The symbols move the elements like this.
from | ze le fu tu ke ga
dis | lud div tam lef tus kuf
fab | lat sal gem maz zim mer
bon | kef bet tet duv bef puz
vam | gol der koz mef fir ruk
laz | ruk bos gok zez ziv nof
tam | zab nud tid ded pof bam
ruk | mef gok zim vam pip zez
muk | kod dip kif ved bam reb
buk | gug lef fas tus bos gem
zez | vam sez der ruk dek laz
gem | tus dis lud buk les nel
ruv | daf pip mak dor dig beg
nup | div reb ved sor dis tid
fas | sal ded bes pof fab lud
kef | kip tet bir dom gar duv
lat | les gem tus dif nof maz
fud | bot nof zez teg sif gol
nel | buk kuf lef gem dif sal
zam | dig ruv daf tet dom bet
der | koz maz dif zim gol gok
tib | bet sif beg vez bon fip
bes | dis nup div kuf gem zab
pof | nel zab kuf sal maz fas
pip | mak mef fud fir daf dek
teg | ziv laz ruk bot rig fud
res | bef bon kef dip ved ton
sif | beg bot dek rig bet vep
fip | vez vep rig tib puz daf
ton | dip puz duv res muk lok
tus | mer lud pof gug sez buk
lok | res lim bon ton reb kip
dig | lim daf tib bir lok tet
gug | fab fas sal mer gok tus
mak | sif fud bot vep tib fir
reb | ved res bef muk div bor
nof | zez les sez laz bot koz
bet | tet beg dor zam kef vez
dip | kif duv dom bef kod res
bir | puz fip vez lim ton dig
bos | gok gug fab sez ruk les
mas | nup ful reb tid bes nud
bot | dek zez vam ziv beg teg
vep | rig teg ziv sif vez mak
nud | tid gar bor mas zab kod
dom | lok dig lim kip ful kef
ful | reb lok res bor nup gar
ved | nud bef gar kod tam muk
sal | gem bes dis nel lat pof
kif | ful dom lok gar mas bef
dif | bos buk gug les laz lat
bam | ded kod mas tam fas div
mer | maz pof nel fab der gug
dor | fip fir vep daf bir ruv
mef | fud zim nof gol mak vam
rig | ruv ziv pip beg zam sif
gol | teg koz laz fud vep mef
tet | bir dor fip dig kip zam
bef | gar kef kip kif nud dip
sor | bam muk kod div lef nup
lef | fas bam ded lud gug dis
puz | duv vez zam bon dip lim
gok | zim fab lat der mef sez
kod | mas kif ful nud ded ved
vez | zam rig ruv bet duv tib
kip | ton bir puz lok bor dom
kuf | lef sor bam dis buk bes
lim | bon tib bet puz res bir
fir | vep gol teg mak fip pip
lud | pof tam zab fas mer lef
ded | bes mas nup zab sal tam
zab | kuf tid sor bes nel ded
div | tam ved nud bam lud sor
ziv | pip ruk mef dek ruv bot
duv | dom zam dig kef kif bon
dek | fir vam gol pip dor ziv
les | sez tus mer bos zez dif
koz | laz dif bos nof teg zim
tid | sor bor muk nup kuf mas
bor | muk ton dip reb sor ful
sez | der mer maz gok vam bos
zim | nof lat les koz fud der
beg | dor dek fir ruv tet rig
gar | bor kip ton ful tid kif
daf | tib mak sif fip lim dor
maz | dif nel buk lat koz fab

In the rows, 164 means zero.

The rows follow the links: the fewer symbols apart two elements are, the more alike their rows tend to be.

Each row is also shifted at random along 4 hidden directions that mean nothing.

Some elements, each with a row of numbers:
dor
 215   155   177   181   181   172   173   163   178   127   187   141   182   135   131   165   141   147   169   128   191   126   195   165   136   164   144   159   179   190   187   154   137   167   127   164   149   177   190   186   160   142   136   205   148   164   165   189   147   152   179   154   125   165   134   174
nel
 186   161   147   149   158   174   177   146   149   185   151   163   151   183   154   167   186   169   147   191   187   187   154   164   173   166   140   174   134   158   144   151   157   153   179   143   151   171   155   152   141   171   188   167   163   164   169   147   170   222   186   149   182   176   149   125
bet
 124   153   173   172   170   177   152   172   178   143   175   175   164   144   125   180   165   165   159   131   182   164   169   168   171   185   145   180   167   181   176   174   163   176   132   149   188   152   172   170   182   153   139   180   174   162   158   146   154   106   181   176   168   160   150   169
bos
 227   162   168   171   158   157   158   172   181   157   142   173   181   161   183   165   186   143   157   172   152   197   162   173   145   179   164   182   156   174   180   147   152   168   185   173   152   173   177   152   164   162   183   157   163   139   171   162   168   243   159   146   188   136   155   148
pip
 183   157   142   184   174   154   177   132   141   134   163   158   137   206   136   156   169   177   138   111   169   139   158   175   172   159   171   131   153   177   178   150   147   152   149   178   127   178   166   155   130   123   167   161   150   174   169   149   158   180   163   143   143   190   127   147
gar
 211   184   158   145   169   144   180   154   156   191   164   166   131   231   175   140   146   188   165   162   144   182   126   191   203   125   196   142   147   184   124   182   173   142   189   170   159   174   160   155   129   159   146   112   179   148   143   147   169    94   146   180   192   170   171   149
ruv
 132   158   158   176   187   175   174   177   176   137   166   141   175   144   121   158   150   155   179   117   187   128   172   167   155   143   154   151   193   189   173   155   151   150   114   150   179   161   182   167   162   144   140   186   164   164   177   175   152   134   177   161   135   166   150   194
dom
 245   190   170   159   168   162   147   153   142   168   161   186   176   208   156   143   144   150   166   150   154   204   133   170   163   148   172   155   160   147   160   195   158   161   182   152   165   167   140   166   155   153   158   124   182   131   133   148   202    85   162   190   206   179   160   163
bot
 119   140   151   182   169   159   165   167   151   127   151   148   187   139   164   190   185   148   149   129   155   126   172   141   139   166   177   144   178   137   192   154   165   151   137   175   173   143   149   158   173   152   179   172   152   178   180   153   174   197   149   159   127   174   172   190
kod
 148   172   154   125   199   147   180   159   167   193   154   166   177   194   178   148   151   151   164   176   147   144   155   193   160   148   196   135   145   210   111   162   137   157   179   182   161   175   184   155   146   165   138   140   172   133   160   155   166   101   145   160   158   167   172   141
mer
 112   168   176   169   139   179   176   180   181   170   159   139   158   135   173   164   177   170   183   197   180   199   156   155   171   146   139   203   175   144   176   161   184   149   180   144   179   164   161   157   158   186   185   176   169   171   169   182   159   253   177   158   190   145   173   173
fab
 176   179   179   172   138   168   175   163   174   167   164   145   162   149   176   149   166   162   178   200   178   208   167   160   160   151   142   203   164   158   188   153   161   160   192   154   142   186   170   167   150   173   185   178   155   159   161   196   154   267   177   147   188   143   153   153
ton
 227   167   196   170   150   154   169   152   147   164   193   165   171   165   192   171   154   153   149   179   149   199   158   154   152   174   169   181   149   136   178   196   159   158   191   178   151   166   146   191   150   165   148   155   162   163   126   154   180   125   156   187   181   165   165   144
sor
 128   157   195   154   139   168   157   185   181   187   180   175   164   158   194   192   173   167   140   218   157   142   173   155   149   196   156   150   150   153   156   182   188   176   188   166   152   147   165   177   188   198   155   171   143   176   153   155   151   159   162   181   138   138   190   150
zam
 170   161   213   197   130   182   138   181   178   133   200   176   162   141   151   184   160   168   151   161   178   183   174   154   159   197   127   187   171   144   218   194   186   180   159   142   154   154   166   193   188   164   147   187   151   171   132   165   154   145   189   187   170   139   148   169
kif
 183   162   178   153   155   151   185   160   164   172   193   144   141   155   198   171   145   184   165   178   150   164   164   160   188   152   185   172   157   164   148   180   177   147   176   190   170   159   166   181   145   172   139   154   166   182   148   159   152   118   145   181   162   166   183   153
koz
  99   158   158   182   148   147   145   164   169   153   158   186   145   154   190   168   185   180   162   154   133   192   173   163   179   190   181   193   162   161   189   147   178   185   174   187   165   164   168   154   181   158   184   156   167   172   176   162   149   223   147   145   184   150   163   160
kip
 208   166   190   170   172   148   174   120   140   152   209   164   178   140   182   158   127   140   162   177   158   199   190   151   142   184   164   209   144   155   177   173   114   177   185   197   128   199   161   199   147   151   136   183   154   167   125   179   172   124   161   162   185   188   130   119
zim
 155   144   129   162   176   152   150   174   177   162   130   184   151   154   168   177   198   180   165   139   133   157   168   171   192   182   196   170   167   182   151   138   178   174   150   185   201   144   171   136   185   157   183   147   184   169   203   142   151   187   139   144   172   163   181   173
ded
 125   178   164   141   149   175   146   171   158   205   160   189   143   205   171   154   163   181   161   211   163   154   151   164   178   165   149   127   158   150   133   175   192   177   186   136   152   158   148   157   183   191   174   150   158   161   159   162   167   151   178   177   154   159   183   161
kuf
  97   185   132   125   178   177   154   152   144   212   127   191   165   219   145   136   161   156   170   194   175   171   139   175   165   145   150   131   152   159   115   161   156   169   178   124   160   174   146   140   164   178   186   144   175   141   171   163   192   150   186   162   179   189   166   153
reb
 152   180   209   161   137   156   174   185   180   177   195   139   172   149   216   160   136   163   171   208   151   166   161   156   145   146   171   167   174   151   176   193   181   151   199   179   149   163   168   190   160   191   143   159   149   161   132   188   158   156   147   191   157   129   188   172
mas
 123   165   172   138   174   153   167   161   174   195   163   180   173   194   185   162   160   149   146   191   147   162   158   185   147   172   178   145   136   191   129   170   143   173   190   176   142   172   181   168   157   170   146   146   158   133   152   150   165   127   157   166   161   154   167   128
bor
 173   173   160   140   191   137   192   147   163   185   184   147   144   180   184   139   128   178   179   171   149   156   166   184   184   137   199   161   157   200   119   160   143   153   177   196   157   189   182   172   130   158   131   153   169   163   156   175   151   104   142   157   164   174   165   143
nof
 244   154   148   179   158   147   149   161   166   148   159   176   138   148   184   167   179   184   165   148   135   151   184   158   180   184   184   168   173   166   180   139   174   187   163   197   158   168   170   154   184   155   182   163   153   188   189   173   145   213   140   140   151   158   164   170
lat
 189   186   177   174   143   163   162   174   179   169   142   165   176   175   179   144   176   153   173   185   164   220   144   173   149   147   147   186   163   165   188   161   163   159   196   150   148   177   168   149   150   170   190   150   161   131   164   181   174   256   174   156   205   132   158   160
lef
 165   157   128   128   191   176   177   148   142   201   142   160   185   158   149   165   168   144   169   190   187   137   172   160   152   157   152   148   154   159   111   146   140   167   154   146   173   164   155   152   167   182   177   182   169   166   189   165   178   168   179   146   144   198   167   153
lud
 179   178   136   137   172   178   162   152   142   206   119   185   179   225   142   149   181   149   155   188   183   180   128   171   156   149   144   131   143   151   128   164   154   158   184   124   156   164   141   132   151   173   196   139   173   129   166   139   202   175   185   164   190   183   166   142
gug
  79   170   143   153   162   169   182   158   166   182   144   149   143   161   151   150   172   182   182   176   184   202   152   172   199   141   153   201   155   176   145   143   165   151   167   149   181   173   169   145   141   168   187   163   185   166   178   168   154   221   176   143   203   170   158   152
fip
 141   152   154   164   197   173   166   163   176   141   163   165   179   156   111   165   156   146   166   112   186   145   174   182   160   167   156   160   168   205   163   153   132   166   117   155   176   163   184   167   160   135   134   182   172   149   170   154   158   107   177   158   155   172   136   168
bes
 154   180   157   139   162   177   155   157   147   205   160   179   161   188   164   150   154   165   169   213   175   148   166   157   156   163   141   137   160   145   130   164   165   180   181   136   147   172   148   159   179   190   179   168   154   165   166   181   174   167   186   159   150   176   171   157
der
 176   149   142   169   170   148   153   158   174   158   146   184   152   155   179   172   190   169   158   149   141   178   178   174   177   192   185   188   151   187   167   132   152   183   167   194   167   168   181   149   169   149   176   158   172   160   190   151   150   211   146   136   174   160   156   145
nup
 146   154   170   139   169   157   166   166   175   192   172   182   160   180   184   177   165   163   141   196   152   142   170   173   157   186   171   140   137   184   128   168   155   175   183   175   144   165   175   170   174   181   148   159   155   157   158   148   156   132   157   168   146   156   174   132

From each start, follow one symbol. Which element do you reach?
Answer with the element's name.
start  163   167   165   135   195   140   187   145   167   186   176   157   169   175   188   146   131   152   171   180   148   148   175   186   155   150   194   153   146   210   120   156   122   165   181   199   143   193   191   172   143   162   130   160   162   146   155   179   156   117   143   150   148   167   157   131
ga -> muk
start  154   165   151   184   165   155   153   155   147   137   143   164   186   171   168   161   177   143   152   135   145   150   161   151   135   167   177   142   179   140   197   157   158   167   161   178   147   162   147   156   165   148   189   154   149   160   171   163   188   206   152   155   148   170   158   180
le -> nof
start  142   150   145   145   156   182   174   175   160   193   135   156   173   156   155   187   197   163   155   194   190   163   145   151   166   160   145   165   152   139   142   161   183   144   160   132   190   131   141   145   162   189   190   168   172   167   182   138   180   207   183   165   171   171   184   165
ze -> gem
start  189   145   182   143   182   149   187   158   177   179   197   146   186   119   202   182   143   143   157   202   153   119   208   159   128   182   181   165   150   188   136   153   131   176   170   206   142   175   194   193   169   181   126   200   141   171   164   186   145   139   144   151   111   161   172   137
tu -> mas
start  179   161   170   183   165   183   168   197   186   135   162   131   180   136   130   170   155   161   176   128   184   113   168   156   148   138   149   139   205   165   187   171   181   144   117   138   189   140   170   168   172   160   151   184   159   171   175   177   155   150   174   177   120   149   170   222
fu -> fir
start  177   139   135   158   179   153   159   175   181   162   135   173   171   134   172   182   197   161   166   148   144   161   176   170   174   184   186   185   163   186   155   133   162   172   153   186   199   148   180   143   179   161   177   160   181   164   198   145   152   204   145   142   170   155   181   164
ke -> mef
start  116   160   174   173   171   184   146   185   184   144   157   172   182   162   117   171   169   153   158   121   181   166   155   172   160   170   145   160   172   174   180   182   167   163   132   133   188   146   170   164   173   150   147   167   175   139   158   142   167   114   184   184   171   154   151   184
ze -> bet
start  166   198   219   171   136   144   170   151   169   171   203   161   165   196   219   139   123   151   156   214   144   207   163   177   131   158   162   171   146   162   186   192   142   171   232   186    86   209   174   195   136   168   144   153   131   136   109   195   163   175   156   173   179   134   146   125
ze -> kod
start  186   136   131   134   184   180   187   162   154   190   144   146   180   128   148   189   190   156   161   188   191   129   172   145   157   165   152   160   154   156   120   141   159   151   140   150   196   141   157   151   166   189   178   192   169   184   197   150   169   188   177   151   139   190   182   160
ga -> fas
start  249   165   174   164   174   165   161   162   153   155   185   155   189   119   165   170   136   150   185   157   159   156   180   147   151   166   170   180   184   140   164   181   158   169   145   164   193   156   154   187   179   169   142   179   171   178   154   178   174    92   156   184   158   180   176   189
ze -> kip
start  122   164   147   180   170   149   153   149   142   138   149   167   186   161   174   157   168   144   165   133   142   157   172   151   139   167   181   156   180   144   196   149   148   171   160   184   154   174   152   155   168   145   187   158   157   161   175   174   181   206   145   150   150   175   155   180
fu -> laz
start  229   179   173   167   171   162   152   146   147   153   186   175   159   168   148   141   128   164   181   151   165   184   170   166   172   163   160   178   172   162   167   181   149   179   161   162   165   183   158   179   168   148   145   164   171   166   143   177   167    94   166   172   182   183   144   166
ke -> bef
start  215   166   163   169   177   167   148   147   160   153   181   190   136   193   120   152   149   183   158   127   173   179   166   185   199   180   155   167   154   193   164   166   150   182   146   153   158   175   176   165   163   133   140   166   176   163   147   152   152    95   179   164   182   178   129   148
tu -> dig
start  168   174   184   159   149   151   181   172   172   177   189   141   150   160   200   163   144   180   173   190   148   160   157   160   174   139   184   165   166   160   154   185   185   143   183   181   170   163   161   179   153   182   143   154   161   174   146   177   153   129   142   185   159   153   188   167
fu -> res
start  115   153   143   133   190   151   176   125   156   194   190   180   129   171   172   157   147   187   155   196   161   135   200   178   184   191   172   159   129   205   106   135   128   194   174   194   126   197   189   173   165   166   142   190   154   185   172   169   133   130   163   132   139   191   145   110
fu -> mas
start  126   163   195   169   143   151   179   163   161   166   206   146   146   141   204   180   151   179   162   190   149   187   166   151   176   165   177   196   155   144   171   188   178   151   189   188   167   162   154   189   149   177   141   160   161   183   134   163   156   134   148   182   176   158   178   150
ke -> nud
